Here is a tiny trained network, its code and every weight. The questions are about switching its units off for an input and a target symbol, where a switched-off unit gives its printed mean instead of its output.

import numpy as np


def w(rows, s, z=0):
    codes = np.array(rows[::2]) - 128.0
    scale = np.full(codes.shape[1], s)
    scale[-1] = z or s
    return codes * scale


def norm(h):
    return h / np.sqrt((h * h).mean(-1, keepdims=True) + 1e-5)


def f(y):
    return y / 2 * (1 + np.tanh(0.7978845608 * (y + 0.044715 * y**3)))


def softmax(a):
    e = np.exp(a - a.max(-1, keepdims=True))
    return e / e.sum(-1, keepdims=True)


def log_softmax(a):
    a = a - a.max(-1, keepdims=True)
    return a - np.log(np.exp(a).sum(-1, keepdims=True))


def net(x, mask):
    ids = ['ΓΔΩαβζημ'.index(c) for c in x.split()]
    T = len(ids)
    res = E[ids] + P[:T]
    u = 0
    for l in range(2):
        q, k, v = (norm(res) @ M[l].T for M in (Q, K, V))
        z = softmax(np.where(np.tri(T) > 0, q @ k.T / 3**0.5, -1e9)) @ v
        res = res + np.where(mask[u], z, O[l][:, -1]) @ O[l][:, :-1]
        u += 1
        y = f(norm(res) @ A[l][:, :-1].T + A[l][:, -1])
        res = res + np.where(mask[u : u + 12], y, B[l][:, -1]) @ B[l][:, :-1]
        u += 12
    return log_softmax(norm(res)[-1] @ U[:, :-1].T + U[:, -1])


Q, K, V, O, A, B = {}, {}, {}, {}, {}, {}
E = w([
[247,188,125,142],'Γ',
[57,208,133,250],'Δ',
[48,133,143,126],'Ω',
[191,141,62,137],'α',
[220,81,155,180],'β',
[194,148,84,151],'ζ',
[192,131,157,64],'η',
[79,86,67,231],'μ',
],0.017)
P = w([
[2,236,217,100],'0',
[55,199,183,100],'1',
[103,192,170,96],'2',
[129,179,160,98],'3',
[152,169,149,95],'4',
[167,158,137,100],'5',
[182,143,136,106],'6',
[192,135,129,109],'7',
[196,120,122,121],'8',
[216,118,119,121],'9',
[229,113,112,130],'10',
[239,100,108,137],'11',
[236,114,118,140],'12',
],0.005)
Q[0] = w([
[2,125,179,99],'0.h0',
[8,156,46,126],'0.h0',
[98,150,150,108],'0.h0',
],0.0098)
K[0] = w([
[94,208,144,134],'0.h0',
[112,254,91,154],'0.h0',
[142,201,173,127],'0.h0',
],0.01)
V[0] = w([
[129,255,94,123],'0.h0',
[155,205,150,139],'0.h0',
[31,111,232,104],'0.h0',
],0.0067)
O[0] = w([
[51,134,255,156,206],'0.h0',
[128,133,232,78,210],'0.h0',
[157,172,169,106,2],'0.h0',
],0.0037,0.0026)
A[0] = w([
[178,124,127,211,134],'0.n0',
[135,162,239,126,189],'0.n1',
[167,148,7,38,116],'0.n2',
[181,184,73,119,147],'0.n3',
[162,3,193,160,124],'0.n4',
[162,174,167,69,156],'0.n5',
[160,88,85,93,91],'0.n6',
[223,191,198,133,103],'0.n7',
[172,216,136,37,142],'0.n8',
[73,72,137,196,253],'0.n9',
[77,184,116,179,183],'0.n10',
[124,115,245,111,117],'0.n11',
],0.0081,0.0032)
B[0] = w([
[104,131,170,66,220],'0.n0',
[64,163,133,66,179],'0.n1',
[2,88,103,200,162],'0.n2',
[13,136,131,142,186],'0.n3',
[166,139,164,66,155],'0.n4',
[129,92,94,73,159],'0.n5',
[138,101,111,185,130],'0.n6',
[126,156,93,95,212],'0.n7',
[131,68,73,129,178],'0.n8',
[182,90,200,112,254],'0.n9',
[155,129,180,84,212],'0.n10',
[84,131,131,93,142],'0.n11',
],0.0068,0.0055)
Q[1] = w([
[173,40,3,202],'1.h0',
[157,131,54,86],'1.h0',
[207,148,184,118],'1.h0',
],0.008)
K[1] = w([
[236,3,9,105],'1.h0',
[159,15,116,198],'1.h0',
[57,152,60,154],'1.h0',
],0.0073)
V[1] = w([
[18,3,172,66],'1.h0',
[58,111,233,145],'1.h0',
[188,101,196,116],'1.h0',
],0.0056)
O[1] = w([
[122,5,115,44,160],'1.h0',
[122,154,230,227,251],'1.h0',
[255,95,242,18,163],'1.h0',
],0.0078,0.0024)
A[1] = w([
[124,146,177,160,84],'1.n0',
[162,191,103,10,196],'1.n1',
[150,168,90,112,206],'1.n2',
[98,63,114,172,216],'1.n3',
[156,98,177,159,246],'1.n4',
[94,141,122,133,224],'1.n5',
[69,154,142,214,90],'1.n6',
[75,103,174,135,50],'1.n7',
[87,94,165,124,95],'1.n8',
[156,98,149,106,35],'1.n9',
[154,170,68,137,179],'1.n10',
[153,62,83,99,253],'1.n11',
],0.012,0.0019)
B[1] = w([
[172,95,126,93,183],'1.n0',
[138,97,45,230,241],'1.n1',
[122,153,91,2,165],'1.n2',
[195,135,126,121,223],'1.n3',
[111,214,61,72,253],'1.n4',
[146,177,252,122,147],'1.n5',
[180,122,101,113,217],'1.n6',
[150,60,117,123,179],'1.n7',
[175,50,86,175,169],'1.n8',
[105,125,125,102,142],'1.n9',
[184,123,199,171,174],'1.n10',
[127,110,167,81,206],'1.n11',
],0.0058,0.0053)
U = w([
[132,189,82,122,254],'Γ',
[147,168,195,180,156],'Δ',
[104,91,175,97,163],'Ω',
[79,59,91,201,59],'α',
[211,158,178,6,20],'β',
[83,123,114,137,65],'ζ',
[85,66,73,24,68],'η',
[187,40,181,192,146],'μ',
],0.013,0.0047)

Each question gives the input, a string of symbols that net reads in full, and the target symbol t.
The units are the heads (3 rows each of Q, K, V and O) and the neurons (one row each of A and B). Each row of codes is followed by its name. A weight is (code - 128) times the scale printed after its matrix; where a second scale follows, it is the last column's (O, A, B and U).
mask holds one flag per unit, layer by layer, with each layer's heads first. A switched-off unit (its flag False) gives its mean, the last column of its rows in O or B, instead of its output. The means were averaged over made-up inputs and are rounded, as every weight is.
A unit's drop is (log p(t) with every unit on - log p(t) with that unit switched off) / (log p(t) with every unit on - log p(t) with every unit switched off).
The circuit of an input: a set's keep is (log p(t) with only the set's units on - log p(t) with every unit switched off) / (log p(t) with every unit on - log p(t) with every unit switched off). Starting from the 12 units with the biggest drops (on a tie, the unit counted first), units are removed one at a time, each time the one whose removal leaves the highest keep (on an exact tie, the one counted first), for as long as the keep stays at least 0.8.
units of the circuit, in order: the units of the circuit, biggest drop first
most important unit: the unit with the biggest drop
top k neurons: the k neurons with the biggest drops, biggest first
top k neurons in layer l: the k neurons of layer l with the biggest drops, biggest first
drop of u: that unit's drop, to one decimal
input Ω η Γ Δ Δ Γ η ζ, target η: top 3 neurons	(0.n8; 0.n3; 0.n2)
input μ Γ μ ζ Γ Ω μ Ω μ μ α, target μ: top 2 neurons	(0.n2; 1.n4)
input Γ Γ ζ, target Γ: units of the circuit, in order	(0.n9; 0.n2)
input ζ Δ ζ, target Δ: units of the circuit, in order	(1.h0; 0.h0)
input Γ β Ω μ Ω Δ Γ Γ ζ, target Γ: most important unit	1.h0
input μ Γ Γ μ Γ μ, target Γ: units of the circuit, in order	(1.h0; 1.n4; 0.n2; 0.n9)
input Γ β Γ Γ μ Γ μ, target Γ: units of the circuit, in order	(1.h0; 1.n4; 0.n2)
input μ μ α Ω ζ, target μ: units of the circuit, in order	(0.n3; 1.n4; 1.h0)
input μ β μ, target β: top 3 neurons in layer 0	(0.n2; 0.n3; 0.n10)
input Γ Δ ζ, target Δ: top 3 neurons	(1.n5; 1.n4; 0.n3)
input β μ Δ Γ α, target α: top 3 neurons	(0.n2; 0.n3; 1.n4)
input Δ μ μ ζ Γ η Γ, target Γ: top 2 neurons	(1.n1; 1.n2)
input Ω ζ Γ Γ Ω μ α, target μ: units of the circuit, in order	(0.n2; 1.n4)
input α Γ ζ Γ Γ Γ μ, target μ: most important unit	0.h0
input Γ Γ μ η ζ, target η: top 4 neurons	(0.n8; 0.n3; 1.n1; 0.n5)
input μ μ μ ζ, target μ: top 4 neurons in layer 0	(0.n3; 0.n2; 0.n9; 0.n10)
input Δ β η μ Δ Γ, target Γ: drop of 1.n2	0.3
input μ η μ Δ η α, target α: drop of 0.n2	0.5
